Moves between objects:
x670: s>x164, w>x130, i>x642, e>x304, g>x409, t>x966
x409: s>x611, w>x756, i>x966, e>x537, g>x382, t>x283
x329: s>x14, w>x20, i>x804, e>x923, g>x725, t>x831
x130: s>x966, w>x374, i>x304, e>x164, g>x756, t>x537
x553: s>x875, w>x696, i>x487, e>x285, g>x503, t>x972
x374: s>x537, w>x409, i>x164, e>x966, g>x560, t>x611
x430: s>x87, w>x630, i>x911, e>x506, g>x710, t>x540
x587: s>x869, w>x263, i>x11, e>x67, g>x823, t>x109
x769: s>x883, w>x833, i>x382, e>x558, g>x506, t>x430
x710: s>x285, w>x553, i>x540, e>x487, g>x933, t>x875
x933: s>x11, w>x503, i>x875, e>x972, g>x263, t>x67
x537: s>x560, w>x611, i>x409, e>x756, g>x769, t>x382
x831: s>x892, w>x105, i>x250, e>x725, g>x234, t>x648
x14: s>x725, w>x831, i>x20, e>x250, g>x394, t>x892
x12: s>x487, w>x710, i>x87, e>x540, g>x696, t>x285
x560: s>x769, w>x382, i>x611, e>x283, g>x883, t>x833
x394: s>x38, w>x234, i>x892, e>x648, g>x173, t>x584
x696: s>x972, w>x933, i>x285, e>x875, g>x587, t>x11
x756: s>x283, w>x560, i>x537, e>x611, g>x558, t>x769
x966: s>x756, w>x537, i>x374, e>x409, g>x283, t>x560
x87: s>x710, w>x540, i>x630, e>x12, g>x285, t>x553
x250: s>x105, w>x725, i>x14, e>x831, g>x648, t>x394
x611: s>x382, w>x283, i>x756, e>x560, g>x833, t>x558
x487: s>x696, w>x285, i>x710, e>x553, g>x972, t>x933
x20: s>x831, w>x250, i>x923, e>x14, g>x892, t>x105
x263: s>x109, w>x357, i>x67, e>x869, g>x804, t>x175
x635: s>x304, w>x670, i>x173, e>x642, g>x374, t>x164
x584: s>x642, w>x635, i>x171, e>x173, g>x130, t>x304
x357: s>x175, w>x823, i>x869, e>x109, g>x923, t>x329
x630: s>x540, w>x12, i>x506, e>x87, g>x553, t>x487
x725: s>x394, w>x892, i>x831, e>x105, g>x38, t>x234
x869: s>x823, w>x109, i>x263, e>x357, g>x329, t>x804
x382: s>x833, w>x558, i>x283, e>x769, g>x430, t>x911
x234: s>x584, w>x171, i>x648, e>x38, g>x642, t>x635
x285: s>x933, w>x875, i>x553, e>x696, g>x11, t>x503
x304: s>x374, w>x164, i>x670, e>x130, g>x537, t>x409
x105: s>x648, w>x394, i>x725, e>x892, g>x171, t>x38
x883: s>x506, w>x430, i>x833, e>x911, g>x12, t>x87
x283: s>x558, w>x769, i>x560, e>x382, g>x911, t>x883
x558: s>x911, w>x883, i>x769, e>x833, g>x630, t>x506
x972: s>x587, w>x11, i>x933, e>x503, g>x869, t>x263
x164: s>x409, w>x966, i>x130, e>x374, g>x611, t>x756
x109: s>x804, w>x175, i>x357, e>x823, g>x20, t>x923
x911: s>x630, w>x506, i>x883, e>x430, g>x540, t>x12
x506: s>x12, w>x87, i>x430, e>x630, g>x487, t>x710
x11: s>x263, w>x67, i>x503, e>x587, g>x109, t>x357
x648: s>x171, w>x38, i>x394, e>x234, g>x635, t>x173
x503: s>x67, w>x587, i>x972, e>x11, g>x357, t>x869
x173: s>x670, w>x642, i>x584, e>x635, g>x164, t>x130
x892: s>x234, w>x648, i>x105, e>x394, g>x584, t>x171
x804: s>x20, w>x923, i>x175, e>x329, g>x831, t>x250
x38: s>x173, w>x584, i>x234, e>x171, g>x670, t>x642
x67: s>x357, w>x869, i>x587, e>x263, g>x175, t>x823
x923: s>x250, w>x14, i>x329, e>x20, g>x105, t>x725
x642: s>x130, w>x304, i>x635, e>x670, g>x966, t>x374
x833: s>x430, w>x911, i>x558, e>x883, g>x87, t>x630
x175: s>x923, w>x329, i>x823, e>x804, g>x250, t>x14
x823: s>x329, w>x804, i>x109, e>x175, g>x14, t>x20
x540: s>x553, w>x487, i>x12, e>x710, g>x875, t>x696
x171: s>x635, w>x173, i>x38, e>x584, g>x304, t>x670
x875: s>x503, w>x972, i>x696, e>x933, g>x67, t>x587

The rows follow the links: the fewer symbols apart two objects are, the more alike their rows tend to be.

Each row is also shifted at random along 3 hidden directions that mean nothing.

Some objects, each with a row of numbers:
x175: 576	261	-238	142	248	-343	-222	45	64	8	183	259	-214	117	138	46	319	-304	688	-136	-330	92	23	-192	325	863	58	-131	-306	-141	155	-409	-165	825	236	-470	29	225	19	-288	300	4	70	-127	221	-419	64	-187
x67: 394	-21	-161	141	-23	354	-19	262	-132	-151	-10	245	-60	23	110	-456	-70	223	158	-27	-302	-95	-369	-154	280	48	216	466	-183	-39	-363	-372	-431	116	-91	-241	223	-13	123	-27	-184	167	291	-247	-359	-282	421	-566
x725: 180	224	-331	11	-118	207	62	-155	291	107	568	122	-485	347	-47	-434	-16	42	249	-8	30	-164	-69	-404	-333	143	0	257	247	-11	202	-253	261	399	261	-246	103	-9	-262	-402	668	437	-314	72	-72	-6	-78	-415
x382: -233	-229	-282	-294	57	381	81	8	261	-163	-35	-134	-155	169	-216	178	-324	123	357	-47	91	38	-28	94	-29	-159	286	33	325	-185	-86	445	672	-284	-207	-117	45	-177	-174	202	143	52	189	-365	277	169	215	-38
x635: 1134	-169	242	-453	-316	324	266	-239	267	130	-214	303	-132	4	-346	-402	111	434	-165	288	119	137	280	-251	-111	-191	-30	167	182	-24	184	177	295	-297	-29	217	154	110	-185	175	-525	-263	-173	-46	-501	17	-121	-284
x756: -887	-369	268	88	-291	756	5	-79	-53	180	-222	-138	329	-70	-177	350	169	-155	-63	238	-114	246	-429	350	14	-315	219	-318	63	253	72	500	490	-410	-194	237	-62	418	-331	-33	-384	-551	219	216	-193	-93	-25	624
x833: -886	68	-176	-32	356	-292	-40	10	118	-136	205	-455	132	84	7	627	-244	-274	317	-299	279	104	19	116	-137	140	87	-157	232	-24	-174	426	306	23	-199	-101	-103	-314	55	171	511	115	69	-54	628	535	-47	257
x823: 186	-59	-90	74	322	-192	-115	-96	-90	413	52	260	118	-239	59	27	98	-242	312	35	-245	-78	55	264	466	545	11	130	-14	-179	-23	-355	-102	648	228	99	307	498	-258	-262	-150	-40	339	95	163	-452	-173	-426
x831: -225	148	-244	88	-228	435	-16	-121	95	161	548	239	-344	190	-90	-441	32	129	-17	-53	39	-115	-203	-285	-253	-234	106	343	150	279	110	-302	152	416	286	-144	-10	91	-272	-270	517	240	-73	261	-214	89	29	-266
x130: 703	-119	96	-247	210	254	472	-302	60	205	-2	88	192	153	-388	171	31	81	307	170	284	145	180	-80	-299	586	-98	-59	235	-12	-111	205	447	-63	-128	384	466	40	-208	61	-495	-271	-148	115	-89	75	-362	-419
x587: -362	-19	94	415	-175	473	-90	276	-142	-277	64	175	188	-18	235	-457	121	97	-81	-198	-193	-62	-508	-79	306	-242	192	361	-131	172	-399	-319	-453	76	-37	-203	18	39	163	-132	40	174	390	-4	-278	-61	321	-129
x20: 320	171	-244	-161	-289	263	-226	81	287	-323	533	609	-715	376	-86	-442	398	94	612	61	-291	40	62	-707	49	522	419	47	-366	171	123	-46	-220	650	267	-719	-431	324	-35	-387	604	227	-266	-345	-165	-336	415	3
x394: 946	245	-85	-116	117	-932	-28	-339	-279	643	-12	-100	302	-238	71	-32	-245	-121	-832	138	251	-215	311	401	-318	-213	-487	-32	-8	-132	616	-226	29	41	416	490	344	230	-368	131	-348	-170	-239	561	-62	-176	-509	-379
x506: -62	36	8	-390	-70	-480	-430	25	-273	-252	-79	87	-87	13	16	494	-118	59	35	58	-175	156	395	153	-172	125	-89	-172	-254	-277	112	361	-367	-470	-55	-329	-422	102	294	165	-294	79	17	-521	74	-72	468	21
x558: -1400	-122	-165	133	316	447	146	5	316	-108	179	-340	-69	249	-51	465	-34	-115	570	-320	241	137	-221	72	-51	91	204	-27	361	-52	-254	308	638	-7	-226	-48	-109	-442	55	-165	682	162	107	-39	515	497	-70	378
x11: 799	193	84	78	-155	-412	-262	425	-334	-461	-51	88	275	-13	330	-436	-124	82	-607	-189	-182	-215	-281	51	331	-278	74	193	-305	67	-153	-126	-856	-91	-113	-153	-118	-186	356	304	-103	77	201	-262	-100	-118	274	-44
x769: 280	20	-462	-437	91	-56	166	21	499	-497	248	-283	-526	482	-223	276	-317	101	828	-250	93	152	84	-299	-105	330	180	-41	230	-224	-85	349	486	-5	-258	-431	37	-481	94	254	561	339	-123	-558	455	268	350	-93
x923: -58	282	-200	202	-312	-123	-393	361	68	-194	577	186	-174	169	126	-380	288	-360	-25	-51	-157	-151	-294	-261	222	-108	283	-158	-351	344	161	-105	-100	679	289	-483	-384	19	42	-227	842	66	-123	-2	-38	-191	85	450
x329: 940	219	-106	-202	-177	-497	-363	172	-71	-78	232	401	-205	35	91	-288	219	-158	133	-26	-347	-51	118	-184	221	443	98	-124	-394	36	245	-319	-354	600	298	-399	-307	360	-92	-95	196	-87	-29	-189	36	-410	79	75
x38: -347	196	292	403	-278	401	82	17	336	109	52	84	-340	207	23	-160	408	-352	204	241	10	154	83	-663	-201	208	-192	-467	-190	271	254	-41	120	246	188	-81	-464	204	22	-499	540	-30	-574	299	-164	-21	-193	575
x553: -525	74	-43	184	537	-458	18	146	-37	41	-353	-514	193	-387	465	129	-374	44	-416	-451	301	-301	58	344	256	-559	-248	232	280	-164	-231	-349	-205	-297	-59	371	147	-491	319	430	136	276	197	235	333	432	-158	-52
x304: 596	78	36	-43	-68	51	481	-176	135	9	84	-223	67	274	-221	-56	-157	-38	-193	-76	443	89	-21	-23	-294	-63	-122	-9	333	129	-13	191	369	-82	-174	311	363	-528	-73	181	11	-130	-267	140	80	295	-347	-142

Start here and follow the symbols in turn, left to right. Where do you end up?
Answers are names.
584	265	-162	-25	10	-181	41	-315	5	419	469	173	-341	188	-219	-215	-126	156	-81	43	125	-117	212	-79	-358	224	-165	355	128	-232	275	-338	60	363	249	97	281	134	-387	-127	84	119	-320	233	15	-140	-161	-571
e t w i: x584
393	49	-362	118	281	-116	120	4	-52	59	69	-136	81	32	182	-212	-114	-53	139	-295	-260	-129	-399	203	393	304	89	312	52	-197	-74	-612	-112	505	2	-43	480	-80	-97	-72	27	204	191	-42	95	-147	-91	-590
w e: x175
-156	151	-179	161	110	-69	162	-379	-55	557	220	36	-152	-112	-115	-95	-66	-100	-112	84	185	-87	151	25	-327	33	-242	124	91	-96	280	-337	349	276	370	368	289	272	-383	-304	36	6	-240	498	-140	-19	-328	-325
e e: x648
358	283	147	207	-66	-488	102	-24	49	402	-50	-132	-33	13	-14	-53	125	-259	-386	266	48	21	226	-192	-266	-19	-344	-429	-154	79	343	-142	42	256	282	257	-137	10	-149	-202	170	-146	-567	403	-127	-107	-388	403
t t g: x611
301	-157	-193	-483	-315	191	-80	-16	10	-114	-199	-169	83	119	-225	168	-284	190	-221	76	-87	-34	-147	296	-13	-415	223	-4	103	14	204	386	426	-447	-273	53	62	-35	-295	434	-380	-323	166	-65	22	-46	274	240
s i w: x558
269	-161	-46	-390	-396	325	-5	-61	108	-175	-250	-55	136	80	-335	151	-131	82	-16	221	-227	204	-89	200	-82	-355	368	-161	48	-9	157	487	419	-470	-285	-81	-25	137	-223	304	-448	-413	100	-164	-116	-96	270	392
e s: x769
439	-98	276	-54	-370	407	79	59	198	15	-117	55	-194	27	-152	-370	223	151	-344	142	138	7	70	-311	-166	-435	-47	26	-32	300	209	134	199	-321	47	199	-39	-22	-182	100	-2	-302	-316	249	-464	145	-230	328
i e s: x670
334	-160	-113	94	123	199	2	-61	-349	166	-55	190	184	-353	49	-341	-140	338	-243	-63	-189	-223	-250	485	374	-153	59	615	100	-147	-215	-376	-228	90	97	212	585	398	-215	49	-700	-2	503	49	-282	-259	65	-845
i s t: x329
445	260	136	127	5	-473	162	-293	-32	487	36	28	-133	-41	35	-62	-1	-240	-179	209	188	-88	349	-240	-313	191	-319	-256	-119	-24	431	-279	107	196	283	291	6	121	-166	-251	-1	-64	-494	380	4	-141	-388	33
e w s: x635
-16	33	347	-13	-309	266	7	-138	145	396	-149	124	30	-275	-167	-236	258	35	-318	391	131	120	197	-291	-199	-131	-302	-283	-179	302	306	113	30	-89	207	304	-81	357	-201	-235	-188	-322	-316	340	-462	-48	-272	483
e s: x642
-665	110	116	-169	206	-364	-69	43	-90	-152	12	-134	-26	180	-42	550	-95	-265	467	-45	77	159	314	19	-234	445	84	-369	-133	-87	-7	382	-74	19	-122	-311	-285	-75	340	-60	228	160	-116	-354	303	190	291	203
g t s: x972
118	23	-42	-111	-320	125	-386	32	-151	237	456	377	8	-134	-45	-383	70	102	-648	86	-107	-257	-188	144	93	-575	121	290	-97	180	203	-177	-117	277	338	86	-80	458	-311	-36	117	-116	81	358	-238	-152	-3	51
t i e g: x584
-286	-75	-231	-277	-101	686	60	171	460	-552	25	-261	-432	446	-213	163	-167	17	762	-51	38	146	-272	-294	55	-69	368	4	213	62	-103	397	639	-196	-414	-382	-16	-297	30	-11	542	39	7	-426	253	98	387	299
s w: x883
969	93	-81	-203	-215	-121	418	44	222	-168	215	-236	-5	223	-174	-183	-269	99	-403	-38	489	-66	-115	-167	-296	-328	-93	1	294	255	-22	166	292	-168	-201	230	230	-640	2	376	189	-55	-399	215	3	370	-359	-28
g e: x537
784	253	203	-107	-418	-182	-36	118	171	-189	-60	-252	-92	86	-10	-409	-18	102	-532	182	207	3	60	-281	-183	-553	-170	-361	-116	277	389	91	81	-136	84	65	-296	-195	61	104	220	-178	-511	181	-253	78	-324	647
i e i: x171
-93	57	71	-365	56	-714	-278	21	-330	-104	-118	-73	124	-106	-49	520	-238	-46	-135	-50	-9	6	405	247	-257	142	-51	-214	-89	-258	122	342	-262	-405	-99	-159	-289	114	232	222	-379	-24	85	-190	204	16	299	151
t s: x553
-620	-89	-23	-249	344	-475	-89	-60	-293	192	0	-129	239	-140	-160	680	-161	-202	13	-137	151	-33	302	488	-125	165	29	-178	121	-321	-54	316	159	-174	31	7	16	7	22	149	-228	-58	114	-80	461	247	-57	102
w w: x630
-349	61	-106	9	-318	613	-122	-3	116	47	702	370	-434	186	-90	-549	272	240	115	-29	10	-60	-272	-376	-135	-72	228	294	-17	291	20	-191	75	510	259	-296	-117	172	-284	-256	577	221	-89	120	-323	-33	203	-48
s w i: x892
460	33	207	-29	-18	-252	-192	333	-231	-276	-194	374	152	-144	203	-250	177	58	-76	-2	-277	20	95	-48	393	70	31	125	-284	-15	-262	-122	-764	-33	-17	-75	-221	186	348	69	-442	71	194	-347	-279	-322	272	-64
w i g: x109
